Here is a tiny trained network, its code and every weight. The questions are about switching its units off for an input and a target symbol, where a switched-off unit gives its printed mean instead of its output.

import numpy as np


def w(rows, s, z=0):
    codes = np.array(rows[::2]) - 128.0
    scale = np.full(codes.shape[1], s)
    scale[-1] = z or s
    return codes * scale


def norm(h):
    return h / np.sqrt((h * h).mean(-1, keepdims=True) + 1e-5)


def f(y):
    return y / 2 * (1 + np.tanh(0.7978845608 * (y + 0.044715 * y**3)))


def softmax(a):
    e = np.exp(a - a.max(-1, keepdims=True))
    return e / e.sum(-1, keepdims=True)


def log_softmax(a):
    a = a - a.max(-1, keepdims=True)
    return a - np.log(np.exp(a).sum(-1, keepdims=True))


def net(x, mask):
    ids = ['Γαβδεημξσ'.index(c) for c in x.split()]
    T = len(ids)
    res = E[ids] + P[:T]
    u = 0
    for l in range(2):
        q, k, v = (norm(res) @ M[l].T for M in (Q, K, V))
        z = softmax(np.where(np.tri(T) > 0, q @ k.T / 4**0.5, -1e9)) @ v
        res = res + np.where(mask[u], z, O[l][:, -1]) @ O[l][:, :-1]
        u += 1
        y = f(norm(res) @ A[l][:, :-1].T + A[l][:, -1])
        res = res + np.where(mask[u : u + 8], y, B[l][:, -1]) @ B[l][:, :-1]
        u += 8
    return log_softmax(norm(res)[-1] @ U[:, :-1].T + U[:, -1])


Q, K, V, O, A, B = {}, {}, {}, {}, {}, {}
E = w([
[101,154,201,135,71,110,71,78,82,209,63],'Γ',
[78,140,132,132,107,104,156,35,105,151,129],'α',
[169,95,151,185,162,247,40,123,119,100,125],'β',
[134,82,105,79,224,113,134,67,104,111,120],'δ',
[46,88,174,108,74,88,100,82,100,113,196],'ε',
[124,95,112,132,126,2,170,113,152,131,73],'η',
[64,106,164,53,76,62,107,103,144,156,149],'μ',
[134,150,124,69,44,76,110,97,147,115,139],'ξ',
[110,106,198,129,164,68,118,100,228,98,83],'σ',
],0.0073)
P = w([
[106,210,27,118,94,158,177,212,148,120,253],'0',
[83,133,81,118,135,60,124,44,121,149,147],'1',
[142,112,95,86,118,82,101,78,135,143,149],'2',
[155,118,110,82,122,107,84,75,131,150,142],'3',
[155,116,116,98,129,120,85,73,136,152,117],'4',
[157,122,131,103,126,134,79,82,133,136,101],'5',
[139,123,131,108,128,157,94,75,129,129,81],'6',
[136,111,145,115,125,172,102,77,117,115,65],'7',
[146,115,149,127,130,173,105,81,127,101,37],'8',
[152,105,138,124,113,186,118,80,132,79,30],'9',
],0.0044)
Q[0] = w([
[142,113,162,47,104,91,97,44,108,180,62],'0.h0',
[150,81,224,80,82,103,62,8,110,151,45],'0.h0',
[172,163,117,176,176,181,186,254,58,137,218],'0.h0',
[151,88,49,174,148,174,124,195,127,74,186],'0.h0',
],0.0057)
K[0] = w([
[158,95,158,170,176,208,60,134,101,126,89],'0.h0',
[189,91,144,109,156,208,73,116,139,104,44],'0.h0',
[94,157,92,54,76,1,174,109,111,171,189],'0.h0',
[100,105,102,96,117,81,212,103,131,119,169],'0.h0',
],0.0073)
V[0] = w([
[101,191,254,135,74,88,154,148,139,204,63],'0.h0',
[148,142,114,99,208,97,203,129,207,95,156],'0.h0',
[104,169,58,237,82,157,145,210,185,119,167],'0.h0',
[84,129,165,134,129,160,119,76,245,91,153],'0.h0',
],0.0041)
O[0] = w([
[27,208,193,159,74,66,163,109,98,159,121,99],'0.h0',
[136,211,109,59,254,122,125,90,216,159,133,4],'0.h0',
[187,132,227,51,123,185,103,144,89,156,80,36],'0.h0',
[164,114,215,185,187,128,133,76,219,154,215,180],'0.h0',
],0.005,0.0044)
A[0] = w([
[56,148,121,106,82,64,173,153,64,107,126,46],'0.n0',
[151,127,166,66,179,76,154,166,171,66,68,22],'0.n1',
[175,173,42,83,67,154,113,150,185,91,120,163],'0.n2',
[100,171,111,107,196,172,173,89,64,206,172,65],'0.n3',
[161,151,197,91,92,158,120,107,127,200,90,4],'0.n4',
[157,113,118,106,253,127,80,114,153,176,173,145],'0.n5',
[166,171,76,115,174,31,228,191,149,166,34,123],'0.n6',
[113,156,107,130,96,145,186,104,134,142,86,31],'0.n7',
],0.0049,0.0014)
B[0] = w([
[72,94,119,228,141,177,138,179,76,168,114,251],'0.n0',
[179,132,154,86,95,160,109,103,85,175,200,107],'0.n1',
[75,122,159,169,167,106,129,78,50,105,130,130],'0.n2',
[226,99,162,154,155,159,198,97,166,173,151,98],'0.n3',
[123,137,67,113,179,107,156,107,89,98,205,174],'0.n4',
[80,132,155,149,81,112,129,157,107,102,82,242],'0.n5',
[85,149,173,78,109,218,2,21,102,136,74,117],'0.n6',
[137,115,142,160,121,124,118,119,61,135,166,113],'0.n7',
],0.0057,0.0018)
Q[1] = w([
[2,227,20,154,179,3,176,139,126,194,177],'1.h0',
[213,52,127,143,116,157,135,62,113,67,107],'1.h0',
[82,212,29,89,191,99,95,67,164,168,106],'1.h0',
[94,140,224,127,148,104,113,66,158,136,117],'1.h0',
],0.0053)
K[1] = w([
[86,28,103,186,96,1,166,30,148,121,83],'1.h0',
[160,176,126,106,174,207,167,212,108,140,142],'1.h0',
[85,65,73,143,206,27,156,48,162,69,71],'1.h0',
[117,135,206,119,134,71,131,200,224,88,74],'1.h0',
],0.0048)
V[1] = w([
[73,207,174,47,217,74,86,68,117,71,153],'1.h0',
[128,156,79,116,217,89,253,116,160,232,171],'1.h0',
[173,1,57,90,219,199,135,137,157,22,191],'1.h0',
[187,209,49,169,67,129,206,68,40,51,200],'1.h0',
],0.0036)
O[1] = w([
[158,213,58,161,117,43,180,209,143,130,191,91],'1.h0',
[103,8,84,147,159,155,67,162,102,179,201,4],'1.h0',
[31,91,202,134,157,122,190,240,86,122,79,125],'1.h0',
[153,173,139,102,139,39,2,148,76,56,127,138],'1.h0',
],0.0057,0.0023)
A[1] = w([
[127,146,93,118,122,82,116,64,134,128,158,114],'1.n0',
[21,115,93,145,200,62,170,252,115,130,91,52],'1.n1',
[38,72,123,115,193,97,59,203,78,138,103,3],'1.n2',
[174,102,54,165,122,98,50,77,166,138,180,141],'1.n3',
[21,110,117,179,125,88,148,180,112,99,159,96],'1.n4',
[134,113,64,169,110,129,203,214,164,208,164,124],'1.n5',
[148,254,146,144,124,116,214,112,199,135,138,177],'1.n6',
[116,76,175,186,45,96,115,137,103,91,41,155],'1.n7',
],0.006,0.0036)
B[1] = w([
[114,121,143,129,162,171,92,164,130,69,106,154],'1.n0',
[137,145,51,165,254,129,140,37,111,113,202,152],'1.n1',
[85,130,103,126,108,109,85,149,200,81,37,144],'1.n2',
[164,145,166,74,163,143,183,188,126,180,121,186],'1.n3',
[156,135,157,86,160,170,170,94,124,94,38,164],'1.n4',
[123,188,64,104,32,152,98,142,164,93,51,140],'1.n5',
[92,51,190,206,136,95,120,124,203,82,145,144],'1.n6',
[87,175,82,189,95,103,148,94,109,156,174,255],'1.n7',
],0.0065,0.0089)
U = w([
[68,46,125,140,130,110,45,184,115,124,80,14],'Γ',
[50,159,73,222,63,114,123,99,70,156,160,185],'α',
[75,149,245,80,142,164,215,183,71,119,75,160],'β',
[117,126,193,203,139,80,178,135,242,114,155,133],'δ',
[162,59,116,137,182,151,186,124,93,222,216,165],'ε',
[170,203,134,130,153,35,123,201,83,75,160,151],'η',
[88,130,15,135,228,121,176,102,120,67,99,168],'μ',
[122,163,41,83,62,169,186,197,185,163,74,99],'ξ',
[179,165,148,72,124,167,66,3,161,117,92,6],'σ',
],0.0049,0.0012)

Each question gives the input, a string of symbols that net reads in full, and the target symbol t.
The units are the heads (4 rows each of Q, K, V and O) and the neurons (one row each of A and B). Each row of codes is followed by its name. A weight is (code - 128) times the scale printed after its matrix; where a second scale follows, it is the last column's (O, A, B and U).
mask holds one flag per unit, layer by layer, with each layer's heads first. A switched-off unit (its flag False) gives its mean, the last column of its rows in O or B, instead of its output. The means were averaged over made-up inputs and are rounded, as every weight is.
A unit's drop is (log p(t) with every unit on - log p(t) with that unit switched off) / (log p(t) with every unit on - log p(t) with every unit switched off).
The circuit of an input: a set's keep is (log p(t) with only the set's units on - log p(t) with every unit switched off) / (log p(t) with every unit on - log p(t) with every unit switched off). Starting from the 12 units with the biggest drops (on a tie, the unit counted first), units are removed one at a time, each time the one whose removal leaves the highest keep (on an exact tie, the one counted first), for as long as the keep stays at least 0.8.
circuit, biggest first: the units of the circuit, biggest drop first
unit that matters most: the unit with the biggest drop
top k neurons: the k neurons with the biggest drops, biggest first
k most important neurons of layer l: the k neurons of layer l with the biggest drops, biggest first
input α Γ α β Γ ε, target Γ: circuit, biggest first : (0.h0; 1.h0; 0.n3; 1.n2)
input β β ε Γ σ δ μ Γ α μ, target β: circuit, biggest first : (1.h0; 0.h0)
input α α ε, target β: top 2 neurons : (1.n3; 1.n4)
input Γ ξ σ μ, target δ: circuit, biggest first : (0.h0; 1.n6)
input Γ β Γ α Γ Γ, target σ: circuit, biggest first : (1.h0)
input Γ β η ξ, target σ: circuit, biggest first : (1.h0; 0.h0)
input Γ δ β μ ξ Γ α Γ Γ η, target σ: circuit, biggest first : (1.h0; 0.n6)
input β δ η, target β: circuit, biggest first : (0.h0; 1.h0)
input Γ σ α Γ β μ ε, target σ: circuit, biggest first : (1.h0; 0.h0)
input α ε Γ σ β μ, target Γ: circuit, biggest first : (0.h0; 1.h0; 0.n3)
input δ β ε α β, target μ: top 2 neurons : (1.n1; 0.n1)
input σ Γ ε μ Γ α β η, target ξ: top 2 neurons : (1.n5; 0.n1)
input α ε Γ ξ Γ β Γ α, target Γ: 2 most important neurons of layer 1 : (1.n2; 1.n1)
input η β Γ μ ξ σ Γ, target δ: 2 most important neurons of layer 0 : (0.n6; 0.n5)
input Γ Γ Γ ξ β, target σ: circuit, biggest first : (1.h0; 0.n0)
input η β μ, target δ: unit that matters most : 0.n6
input ξ Γ Γ Γ Γ Γ Γ η ξ η, target α: top 2 neurons : (0.n0; 1.n7)
input σ β μ Γ ε δ ξ, target ξ: 2 most important neurons of layer 0 : (0.n1; 0.n5)
input μ δ Γ Γ α δ α α ε β, target ε: top 2 neurons : (1.n3; 0.n0)
input μ δ α Γ Γ Γ β Γ μ, target ε: circuit, biggest first : (0.h0; 1.h0; 1.n3)
input δ ξ α ξ Γ Γ Γ β Γ, target μ: top 3 neurons : (1.n1; 0.n4; 0.n1)
input Γ Γ δ ξ, target μ: top 2 neurons : (1.n1; 1.n4)
input μ α ξ ξ ξ, target η: top neuron : (1.n3)
input η Γ Γ β δ ξ β β ξ α, target δ: 2 most important neurons of layer 0 : (0.n6; 0.n0)
input Γ σ Γ η ξ Γ β, target σ: circuit, biggest first : (1.h0; 0.h0; 0.n0)
input α σ ε β Γ, target Γ: top 2 neurons : (0.n3; 1.n2)
input ξ ξ σ η β α α Γ α, target η: 2 most important neurons of layer 0 : (0.n5; 0.n2)
